Below is a small trained network, with its code and all its weights. Each question gives an input and a target symbol and asks what happens when units are switched off, that is, made to give their printed mean instead of their output.

import numpy as np


def w(rows, s, z=0):
    codes = np.array(rows[::2]) - 128.0
    scale = np.full(codes.shape[1], s)
    scale[-1] = z or s
    return codes * scale


def f(y):
    return np.maximum(y, 0)


def softmax(a):
    e = np.exp(a - a.max(-1, keepdims=True))
    return e / e.sum(-1, keepdims=True)


def log_softmax(a):
    a = a - a.max(-1, keepdims=True)
    return a - np.log(np.exp(a).sum(-1, keepdims=True))


def net(x, mask):
    ids = ['ΓΔΘΛΞβεζηπστφ'.index(c) for c in x.split()]
    T = len(ids)
    res = E[ids] + P[:T]
    u = 0
    for l in range(2):
        r = res
        for j in range(2):
            rows = slice(4 * j, 4 * j + 4)
            q, k, v = (r @ M[l][rows].T for M in (Q, K, V))
            z = softmax(np.where(np.tri(T) > 0, q @ k.T / 4**0.5, -1e9)) @ v
            o = O[l][rows]
            res = res + np.where(mask[u + j], z, o[:, -1]) @ o[:, :-1]
        u += 2
        y = f(res @ A[l][:, :-1].T + A[l][:, -1])
        res = res + np.where(mask[u : u + 24], y, B[l][:, -1]) @ B[l][:, :-1]
        u += 24
    return log_softmax(res[-1] @ U[:, :-1].T + U[:, -1])


Q, K, V, O, A, B = {}, {}, {}, {}, {}, {}
E = w([
[152,162,81],'Γ',
[61,155,94],'Δ',
[170,100,145],'Θ',
[145,171,145],'Λ',
[139,197,119],'Ξ',
[165,113,186],'β',
[165,145,159],'ε',
[145,176,156],'ζ',
[178,105,152],'η',
[5,43,75],'π',
[10,225,75],'σ',
[69,89,194],'τ',
[188,96,156],'φ',
],0.014)
P = w([
[172,224,214],'0',
[216,154,42],'1',
[211,134,29],'2',
[150,167,155],'3',
[121,165,209],'4',
[127,149,169],'5',
[101,147,219],'6',
[107,134,185],'7',
[92,131,219],'8',
[73,129,254],'9',
[74,118,245],'10',
[99,128,207],'11',
],0.0041)
Q[0] = w([
[244,75,157],'0.h0',
[217,1,164],'0.h0',
[53,97,132],'0.h0',
[91,208,157],'0.h0',
[210,197,52],'0.h1',
[174,209,238],'0.h1',
[115,35,173],'0.h1',
[118,49,10],'0.h1',
],0.0078)
K[0] = w([
[125,176,107],'0.h0',
[163,194,160],'0.h0',
[114,67,229],'0.h0',
[21,75,101],'0.h0',
[94,90,116],'0.h1',
[88,123,255],'0.h1',
[216,77,136],'0.h1',
[253,103,34],'0.h1',
],0.0097)
V[0] = w([
[162,166,117],'0.h0',
[46,106,124],'0.h0',
[234,176,189],'0.h0',
[134,139,71],'0.h0',
[127,78,70],'0.h1',
[233,104,1],'0.h1',
[154,92,146],'0.h1',
[85,127,209],'0.h1',
],0.008)
O[0] = w([
[186,241,119,186],'0.h0',
[156,83,60,83],'0.h0',
[123,177,161,233],'0.h0',
[146,110,104,126],'0.h0',
[83,137,161,11],'0.h1',
[93,182,253,5],'0.h1',
[128,102,140,79],'0.h1',
[176,128,20,179],'0.h1',
],0.0062,0.0027)
A[0] = w([
[164,112,49,166],'0.n0',
[129,113,164,84],'0.n1',
[180,73,128,156],'0.n2',
[50,191,129,101],'0.n3',
[98,103,55,152],'0.n4',
[141,170,155,217],'0.n5',
[125,102,186,89],'0.n6',
[154,137,244,224],'0.n7',
[49,123,63,188],'0.n8',
[77,77,110,142],'0.n9',
[185,131,127,240],'0.n10',
[9,167,69,87],'0.n11',
[130,217,182,207],'0.n12',
[141,33,133,158],'0.n13',
[211,224,172,253],'0.n14',
[156,192,66,199],'0.n15',
[171,88,136,130],'0.n16',
[187,211,153,94],'0.n17',
[27,127,192,92],'0.n18',
[203,28,204,116],'0.n19',
[2,136,79,157],'0.n20',
[190,88,172,46],'0.n21',
[159,127,69,195],'0.n22',
[145,114,153,104],'0.n23',
],0.0088,0.0044)
B[0] = w([
[160,99,162,154],'0.n0',
[116,137,112,129],'0.n1',
[134,171,95,145],'0.n2',
[152,186,108,149],'0.n3',
[129,134,229,149],'0.n4',
[151,99,88,186],'0.n5',
[100,128,116,132],'0.n6',
[188,114,97,194],'0.n7',
[163,140,206,160],'0.n8',
[39,117,227,139],'0.n9',
[177,78,118,191],'0.n10',
[156,190,160,157],'0.n11',
[144,106,91,202],'0.n12',
[164,132,165,138],'0.n13',
[153,79,92,248],'0.n14',
[162,113,124,194],'0.n15',
[105,181,78,139],'0.n16',
[97,102,102,178],'0.n17',
[140,106,141,137],'0.n18',
[106,147,66,151],'0.n19',
[149,185,200,162],'0.n20',
[2,138,94,134],'0.n21',
[154,111,158,164],'0.n22',
[104,105,82,132],'0.n23',
],0.0074,0.011)
Q[1] = w([
[95,104,24],'1.h0',
[81,175,179],'1.h0',
[153,65,72],'1.h0',
[97,177,64],'1.h0',
[204,43,50],'1.h1',
[45,240,193],'1.h1',
[188,100,83],'1.h1',
[91,130,244],'1.h1',
],0.011)
K[1] = w([
[157,170,63],'1.h0',
[99,124,161],'1.h0',
[173,80,94],'1.h0',
[134,162,134],'1.h0',
[59,112,203],'1.h1',
[188,153,56],'1.h1',
[6,136,174],'1.h1',
[189,111,85],'1.h1',
],0.013)
V[1] = w([
[174,226,141],'1.h0',
[234,183,83],'1.h0',
[83,130,134],'1.h0',
[41,221,161],'1.h0',
[85,41,120],'1.h1',
[52,225,255],'1.h1',
[42,23,59],'1.h1',
[79,69,35],'1.h1',
],0.0059)
O[1] = w([
[109,178,148,152],'1.h0',
[86,107,182,240],'1.h0',
[185,109,115,80],'1.h0',
[151,154,83,11],'1.h0',
[78,2,180,69],'1.h1',
[208,151,126,158],'1.h1',
[72,81,140,12],'1.h1',
[44,88,146,42],'1.h1',
],0.0055,0.011)
A[1] = w([
[197,85,115,133],'1.n0',
[115,163,168,246],'1.n1',
[101,66,111,62],'1.n2',
[141,165,110,93],'1.n3',
[117,144,112,254],'1.n4',
[78,164,144,90],'1.n5',
[151,137,130,151],'1.n6',
[143,146,118,205],'1.n7',
[77,83,43,77],'1.n8',
[142,46,166,160],'1.n9',
[33,135,8,146],'1.n10',
[88,158,146,105],'1.n11',
[97,136,176,216],'1.n12',
[125,147,95,219],'1.n13',
[148,130,81,54],'1.n14',
[114,75,138,127],'1.n15',
[60,132,42,143],'1.n16',
[127,96,117,228],'1.n17',
[50,127,100,142],'1.n18',
[97,93,74,98],'1.n19',
[103,67,76,51],'1.n20',
[163,128,180,83],'1.n21',
[146,141,162,76],'1.n22',
[144,167,128,25],'1.n23',
],0.013,0.0065)
B[1] = w([
[70,137,142,250],'1.n0',
[216,27,103,168],'1.n1',
[113,235,108,145],'1.n2',
[85,124,133,173],'1.n3',
[201,80,202,166],'1.n4',
[126,195,97,147],'1.n5',
[104,102,136,180],'1.n6',
[128,113,161,190],'1.n7',
[121,158,67,144],'1.n8',
[30,165,145,171],'1.n9',
[121,17,39,137],'1.n10',
[131,152,94,146],'1.n11',
[164,137,66,159],'1.n12',
[157,120,174,169],'1.n13',
[110,194,100,163],'1.n14',
[91,212,149,149],'1.n15',
[174,2,30,135],'1.n16',
[112,66,219,162],'1.n17',
[179,22,133,137],'1.n18',
[175,210,24,140],'1.n19',
[120,199,97,144],'1.n20',
[59,120,39,174],'1.n21',
[83,94,81,154],'1.n22',
[6,130,96,162],'1.n23',
],0.0074,0.017)
U = w([
[166,72,127,253],'Γ',
[235,85,194,224],'Δ',
[123,120,129,137],'Θ',
[128,115,130,128],'Λ',
[147,54,63,33],'Ξ',
[95,125,105,60],'β',
[37,208,185,114],'ε',
[110,121,120,62],'ζ',
[96,126,110,50],'η',
[121,128,130,31],'π',
[143,214,78,147],'σ',
[113,80,244,235],'τ',
[82,123,70,21],'φ',
],0.011,0.004)

Each question gives the input, a string of symbols that net reads in full, and the target symbol t.
The units are the heads (4 rows each of Q, K, V and O) and the neurons (one row each of A and B). Each row of codes is followed by its name. A weight is (code - 128) times the scale printed after its matrix; where a second scale follows, it is the last column's (O, A, B and U).
mask holds one flag per unit, layer by layer, with each layer's heads first. A switched-off unit (its flag False) gives its mean, the last column of its rows in O or B, instead of its output. The means were averaged over made-up inputs and are rounded, as every weight is.
A unit's drop is (log p(t) with every unit on - log p(t) with that unit switched off) / (log p(t) with every unit on - log p(t) with every unit switched off).
The circuit of an input: a set's keep is (log p(t) with only the set's units on - log p(t) with every unit switched off) / (log p(t) with every unit on - log p(t) with every unit switched off). Starting from the 12 units with the biggest drops (on a tie, the unit counted first), units are removed one at a time, each time the one whose removal leaves the highest keep (on an exact tie, the one counted first), for as long as the keep stays at least 0.8.
circuit, biggest first: the units of the circuit, biggest drop first
most important unit: the unit with the biggest drop
top k neurons: the k neurons with the biggest drops, biggest first
top k neurons in layer l: the k neurons of layer l with the biggest drops, biggest first
drop when u is switched off: that unit's drop, to one decimal
input σ ε Ξ ε Γ σ τ ε Θ Ξ η, target τ: circuit, biggest first : [1.h1; 1.n17]
input Ξ Θ τ, target τ: circuit, biggest first : [1.h1; 1.n17]
input ε Δ σ ε ε Ξ η ε ε, target σ: top 4 neurons in layer 0 : [0.n20; 0.n11; 0.n8; 0.n4]
input τ ε β, target τ: circuit, biggest first : [1.h1; 1.n17; 0.h1]
input σ ε η φ ε ε σ η ζ Γ Ξ, target σ: circuit, biggest first : [1.h1; 0.n20; 0.n11; 0.n8]
input Δ ε ε β ε ε Δ ε σ ε ζ, target σ: top 4 neurons in layer 0 : [0.n20; 0.n4; 0.n8; 0.n11]
input Γ ε ζ φ Ξ Γ ε ε σ, target σ: circuit, biggest first : [0.n11; 0.n3; 1.n0]
input η ζ ε ε σ ε ε Γ ε Ξ Λ, target σ: circuit, biggest first : [1.h1; 0.n20; 0.n11; 0.n8]
input Ξ Ξ σ Ξ Δ σ Ξ Λ β, target σ: top 2 neurons in layer 0 : [0.n20; 0.n4]
input φ Ξ ε, target ε: top 2 neurons : [0.n14; 1.n9]
input τ Δ σ ε φ Θ Γ ε σ Λ ε ζ, target σ: top 4 neurons in layer 0 : [0.n20; 0.n11; 0.n8; 0.n14]
input ε τ ε ε ε Λ, target τ: most important unit : 1.h1
input Ξ Δ τ, target τ: top 2 neurons in layer 0 : [0.n9; 0.n13]
input τ Θ ε ε η Ξ φ ε σ ε, target σ: top 4 neurons : [0.n20; 0.n11; 0.n8; 1.n14]
input τ ε φ, target τ: top neuron in layer 0 : [0.n14]
input ζ ε ε Δ Ξ τ Ξ β, target τ: top 2 neurons : [0.n14; 1.n17]
input ε ε ζ β φ φ φ Ξ φ Γ σ, target σ: top 3 neurons : [1.n5; 0.n20; 0.n11]
input Γ ε τ Ξ ε ζ ζ β Λ φ σ β, target σ: top 3 neurons in layer 0 : [0.n20; 0.n11; 0.n8]
input σ ε ε Θ, target σ: top 4 neurons : [0.n20; 0.n11; 0.n8; 0.n4]
input ε τ ε ε ε τ Δ, target Δ: most important unit : 1.n1
input ε Λ σ τ φ, target τ: top 2 neurons in layer 0 : [0.n14; 0.n12]
input ζ σ φ, target σ: top 4 neurons : [0.n20; 0.n11; 0.n8; 1.n14]
input τ Ξ φ Ξ φ Δ ε ε ε Γ, target Δ: drop when 0.n20 is switched off : 0.1
input ε σ Ξ ε Ξ Ξ η ζ Ξ Ξ, target σ: drop when 0.n11 is switched off : 0.5
input ε τ ζ, target τ: drop when 1.h1 is switched off : 0.3
input Γ ε Δ ε ε ε ε ε τ ε ζ, target τ: drop when 1.n22 is switched off : 0.0
input Γ π ε Δ Ξ ε Δ, target Δ: top 2 neurons in layer 1 : [1.n1; 1.n0]
